Below are the code and all the weights of a small trained network. Each question names an input and a class and asks about switching units off, where a switched-off unit gives its printed mean instead of its output.

import numpy as np


def w(rows, s, z=0):
    codes = np.array(rows[::2]) - 128.0
    scale = np.full(codes.shape[1], s)
    scale[-1] = z or s
    return codes * scale


def f(y):
    return y / 2 * (1 + np.tanh(0.7978845608 * (y + 0.044715 * y**3)))


def log_softmax(a):
    a = a - a.max(-1, keepdims=True)
    return a - np.log(np.exp(a).sum(-1, keepdims=True))


def net(x, mask):
    res = np.array(x, float).reshape(1, 8) / 4 @ E
    y = f(res @ A[0][:, :-1].T + A[0][:, -1])
    res = res + np.where(mask, y, B[0][:, -1]) @ B[0][:, :-1]
    return log_softmax(res[-1] @ U[:, :-1].T + U[:, -1])


A, B = {}, {}
E = w([
[124,142,121,77,183,121,136,123,161,52],'x0',
[130,126,129,128,127,127,125,128,127,127],'x1',
[158,82,98,188,168,28,133,167,194,143],'x2',
[193,138,134,70,184,129,145,81,134,201],'x3',
[101,254,141,151,138,77,125,143,116,143],'x4',
[150,150,136,130,44,83,129,31,190,101],'x5',
[127,127,128,128,127,128,131,128,129,127],'x6',
[52,96,136,67,128,62,104,114,93,147],'x7',
],0.0087)
A[0] = w([
[148,71,135,120,115,134,141,119,131,108,50],'neuron 1',
[140,154,128,140,71,88,137,74,165,121,43],'neuron 2',
[126,125,130,172,89,140,129,128,125,179,85],'neuron 3',
[129,133,125,133,101,116,137,98,147,125,63],'neuron 4',
[153,135,127,148,132,160,129,136,151,124,79],'neuron 5',
[126,136,130,97,172,122,129,139,154,54,98],'neuron 6',
[120,153,141,91,117,153,106,119,105,111,52],'neuron 7',
[106,141,126,156,183,161,121,194,94,162,45],'neuron 8',
[109,176,137,106,90,214,137,111,92,120,2],'neuron 9',
[127,162,123,97,167,133,144,117,160,67,71],'neuron 10',
[107,124,117,153,108,123,121,133,123,94,70],'neuron 11',
[177,156,128,92,166,122,136,99,140,198,45],'neuron 12',
[156,140,118,145,123,154,140,136,135,117,77],'neuron 13',
[159,154,118,165,139,170,139,135,134,108,86],'neuron 14',
[131,107,128,147,149,86,133,146,152,133,37],'neuron 15',
[116,165,146,128,120,107,142,144,124,138,75],'neuron 16',
[127,121,141,152,91,126,121,137,105,190,86],'neuron 17',
[123,42,126,124,118,167,128,115,150,122,22],'neuron 18',
[162,149,138,161,129,163,126,148,150,118,111],'neuron 19',
[161,115,123,177,147,67,124,160,161,135,41],'neuron 20',
[132,132,134,119,136,128,113,130,133,116,87],'neuron 21',
[141,109,128,152,143,86,125,144,143,128,37],'neuron 22',
[122,126,119,159,82,135,138,132,115,184,87],'neuron 23',
[157,164,133,162,133,148,127,130,138,113,78],'neuron 24',
[138,144,131,123,88,123,118,92,150,121,53],'neuron 25',
[49,109,133,87,126,66,123,123,99,146,76],'neuron 26',
[115,120,127,112,170,143,143,182,110,139,35],'neuron 27',
[76,132,124,187,78,120,120,182,121,54,30],'neuron 28',
[165,145,122,105,167,126,130,102,125,165,48],'neuron 29',
[104,249,133,158,140,85,123,145,118,148,3],'neuron 30',
],0.019,0.0082)
B[0] = w([
[151,93,97,110,127,185,122,141,112,133,159],'neuron 1',
[110,169,153,131,110,162,130,138,120,5,219],'neuron 2',
[186,158,130,185,141,108,125,129,140,154,177],'neuron 3',
[117,153,127,115,126,145,128,126,129,77,155],'neuron 4',
[129,117,140,99,84,99,109,128,128,132,155],'neuron 5',
[186,174,132,215,146,113,131,135,129,156,187],'neuron 6',
[63,119,91,137,152,98,126,141,132,141,173],'neuron 7',
[118,176,150,136,112,167,135,128,130,5,221],'neuron 8',
[16,99,64,164,186,90,128,118,134,141,226],'neuron 9',
[204,165,131,196,147,107,126,130,130,143,182],'neuron 10',
[104,134,157,117,144,164,135,124,139,158,156],'neuron 11',
[87,145,199,103,136,178,130,120,129,204,189],'neuron 12',
[136,123,130,89,111,92,128,132,124,134,152],'neuron 13',
[140,114,145,90,82,53,134,136,125,134,181],'neuron 14',
[61,123,107,152,150,102,124,140,121,140,170],'neuron 15',
[141,78,115,124,121,143,134,131,116,127,160],'neuron 16',
[181,172,121,183,150,99,133,136,132,143,179],'neuron 17',
[188,54,70,108,113,186,136,136,128,121,181],'neuron 18',
[150,116,149,79,99,55,121,126,113,127,185],'neuron 19',
[32,111,67,149,167,100,128,118,125,132,218],'neuron 20',
[120,129,134,148,126,141,137,148,116,152,122],'neuron 21',
[74,138,83,137,144,108,123,115,129,133,166],'neuron 22',
[185,160,135,181,159,105,131,140,135,144,177],'neuron 23',
[149,113,136,87,98,81,129,144,126,119,169],'neuron 24',
[100,159,143,125,129,155,119,138,114,63,172],'neuron 25',
[163,114,153,73,69,12,124,140,133,126,233],'neuron 26',
[118,161,129,135,104,166,122,113,131,44,179],'neuron 27',
[97,153,218,87,144,191,131,96,130,223,237],'neuron 28',
[102,135,182,111,127,166,129,111,132,172,161],'neuron 29',
[200,26,48,113,118,208,125,134,132,142,250],'neuron 30',
],0.028,0.012)
U = w([
[23,99,52,162,217,77,105,145,150,160,147],'0',
[118,177,152,135,130,172,117,156,141,26,12],'1',
[195,24,60,115,149,197,112,168,148,165,155],'2',
[107,147,220,98,175,177,122,116,161,239,155],'3',
[156,111,146,70,86,3,97,173,153,153,143],'4',
[214,193,124,250,205,94,116,170,171,185,160],'5',
],0.0049,0.0012)

Each question gives the input, the list of numbers given to net, and the class t.
The units are the neurons (one row each of A and B). Each row of codes is followed by its name. A weight is (code - 128) times the scale printed after its matrix; where a second scale follows, it is the last column's (A, B and U).
mask holds one flag per neuron, in row order. A switched-off neuron (its flag False) gives its mean, the last column of its row in B, instead of its output. The means were averaged over made-up inputs and are rounded, as every weight is.
A unit's drop is (log p(t) with every unit on - log p(t) with that unit switched off) / (log p(t) with every unit on - log p(t) with every unit switched off).
The circuit of an input: a set's keep is (log p(t) with only the set's units on - log p(t) with every unit switched off) / (log p(t) with every unit on - log p(t) with every unit switched off). Starting from the 12 units with the biggest drops (on a tie, the unit counted first), units are removed one at a time, each time the one whose removal leaves the highest keep (on an exact tie, the one counted first), for as long as the keep stays at least 0.8.
circuit, biggest first: the units of the circuit, biggest drop first
most important unit: the unit with the biggest drop
k most important neurons: the k neurons with the biggest drops, biggest first
drop of u: that unit's drop, to one decimal
input [7,7,-8,5,7,7,5,5], class 0: most important neuron	(neuron 9)
input [8,6,1,0,-4,-7,-2,-8], class 4: 2 most important neurons	(neuron 14; neuron 19)
input [7,-2,-2,-4,-8,-7,-2,4], class 2: 4 most important neurons	(neuron 18; neuron 2; neuron 1; neuron 25)
input [-3,-6,4,-7,4,-6,-5,-2], class 3: 2 most important neurons	(neuron 28; neuron 2)
input [-8,-5,3,0,-3,-8,-8,2], class 1: 4 most important neurons	(neuron 8; neuron 27; neuron 6; neuron 10)
input [1,5,2,-8,5,-7,4,8], class 3: 2 most important neurons	(neuron 28; neuron 2)
input [6,3,3,-3,7,-6,-7,2], class 2: 2 most important neurons	(neuron 30; neuron 2)
input [-7,-1,0,-5,-7,2,4,3], class 2: 3 most important neurons	(neuron 18; neuron 1; neuron 6)
input [7,0,5,-6,1,5,-7,-4], class 5: 2 most important neurons	(neuron 6; neuron 10)
input [-3,0,-1,4,8,-6,-6,7], class 2: 2 most important neurons	(neuron 30; neuron 2)
input [-3,3,6,7,6,7,0,4], class 1: 3 most important neurons	(neuron 2; neuron 9; neuron 28)
input [7,-6,-3,2,-4,-8,5,-1], class 1: 2 most important neurons	(neuron 27; neuron 8)
input [-7,-1,-7,-3,1,7,-8,1], class 0: 2 most important neurons	(neuron 9; neuron 8)
input [-8,7,3,8,-2,0,-2,2], class 3: 4 most important neurons	(neuron 12; neuron 29; neuron 6; neuron 10)
input [6,8,5,6,-3,2,-1,5], class 3: circuit, biggest first	(neuron 12)
input [3,1,-1,-5,5,0,5,7], class 4: drop of neuron 26	4.9
input [5,-8,3,-8,-2,8,-3,6], class 1: drop of neuron 4	0.9
input [0,-6,8,6,0,3,6,-4], class 0: drop of neuron 20	2.0
input [5,-2,3,-4,1,0,-5,8], class 4: drop of neuron 18	0.0
input [5,-2,5,6,1,0,6,8], class 4: most important unit	neuron 26
